Small tables with named rows and columns. After each table, cells are looked up by row and column.

Nanov:
|  | Sufigo | Kuz | Zur | Tud | Dosurif | Kelosu |
|---|---|---|---|---|---|---|
| Vifet | 48 | 64 | 151 | 134 | 159 | 151 |
| Guvator | 170 | 155 | 114 | 109 | 171 | 191 |
| Gerofur | 81 | 82 | 144 | 174 | 135 | 196 |
| Rig | 95 | 104 | 103 | 139 | 113 | 175 |
| Luv | 127 | 132 | 143 | 164 | 177 | 108 |
| Zarimu | 226 | 199 | 135 | 139 | 143 | 102 |
| Gudonu | 66 | 72 | 167 | 73 | 117 | 186 |

Zarimu, Tud: 139
Guvator, Sufigo: 170
Vifet, Kelosu: 151
Zarimu, Kuz: 199
Guvator, Dosurif: 171
Gerofur, Kuz: 82
Guvator, Zur: 114
Zarimu, Dosurif: 143
Gerofur, Tud: 174
Luv, Kelosu: 108
Luv, Tud: 164
Gerofur, Kelosu: 196
Zarimu, Zur: 135
Luv, Sufigo: 127
Which row has the largest Sufigo? Zarimu

Gug
fields: Kebefu, Gopa, Nuvokog, Pafe, Zudom, Vusup, Mav, Zav, Zugopiv
Vate: [-0.15, -0.33, 0.33, -0.15, -0.36, 0.02, 0.24, 0.08, -0.02]
Funu: [0.20, 0.23, 0.42, -0.42, 0.18, -0.11, -0.42, 0.22, 0.42]
Gedi: [-0.07, 0.44, 0.36, 0.06, -0.08, 0.22, 0.16, 0.20, -0.21]
Vubige: [0.06, 0.27, 0.40, -0.34, 0.12, -0.18, -0.40, 0.18, 0.37]
Tov: [0.13, 0.01, 0.19, 0.46, 0.09, 0.05, 0.08, 0.06, -0.32]
Boti: [-0.21, 0.04, 0.06, 0.41, -0.21, 0.34, 0.05, 0.17, 0.51]
Nuf: [-0.19, 0.19, -0.40, -0.22, 0.17, 0.12, 0.29, -0.05, 0.01]
Gub: [0.55, -0.02, 0.20, -0.23, 0.25, 0.18, 0.00, 0.16, 0.20]
Fuvo: [-0.09, 0.01, 0.24, 0.14, 0.11, -0.11, 0.10, 0.17, -0.07]
Rus: [-0.15, 0.09, 0.27, 0.20, 0.33, -0.03, 0.11, -0.01, 0.02]
Giz: [-0.08, -0.08, -0.04, 0.12, -0.10, 0.21, -0.56, -0.31, -0.25]
Boroka: [-0.20, 0.24, -0.89, -0.37, 0.30, 0.07, 0.38, 0.14, -0.16]
Zof: [-0.19, 0.25, -0.39, -0.22, 0.17, 0.18, 0.30, -0.08, 0.00]
Ziza: [0.38, -0.11, -0.18, -0.04, 0.35, 0.38, 0.17, 0.24, -0.15]

What is the Gopa of Rus in Gug?
0.09
What is the Kebefu of Funu in Gug?
0.20
What is the Nuvokog of Zof in Gug?
-0.39
What is the Zugopiv of Rus in Gug?
0.02
What is the Pafe of Ziza in Gug?
-0.04
What is the Zudom of Fuvo in Gug?
0.11
What is the Vusup of Ziza in Gug?
0.38
What is the Gopa of Boroka in Gug?
0.24
What is the Zudom of Boroka in Gug?
0.30
What is the Pafe of Boti in Gug?
0.41
What is the Kebefu of Vate in Gug?
-0.15
What is the Pafe of Funu in Gug?
-0.42
What is the Zav of Tov in Gug?
0.06
What is the Zudom of Vate in Gug?
-0.36
What is the Zugopiv of Nuf in Gug?
0.01
What is the Zav of Giz in Gug?
-0.31
What is the Vusup of Fuvo in Gug?
-0.11
What is the Nuvokog of Gedi in Gug?
0.36
What is the Nuvokog of Giz in Gug?
-0.04

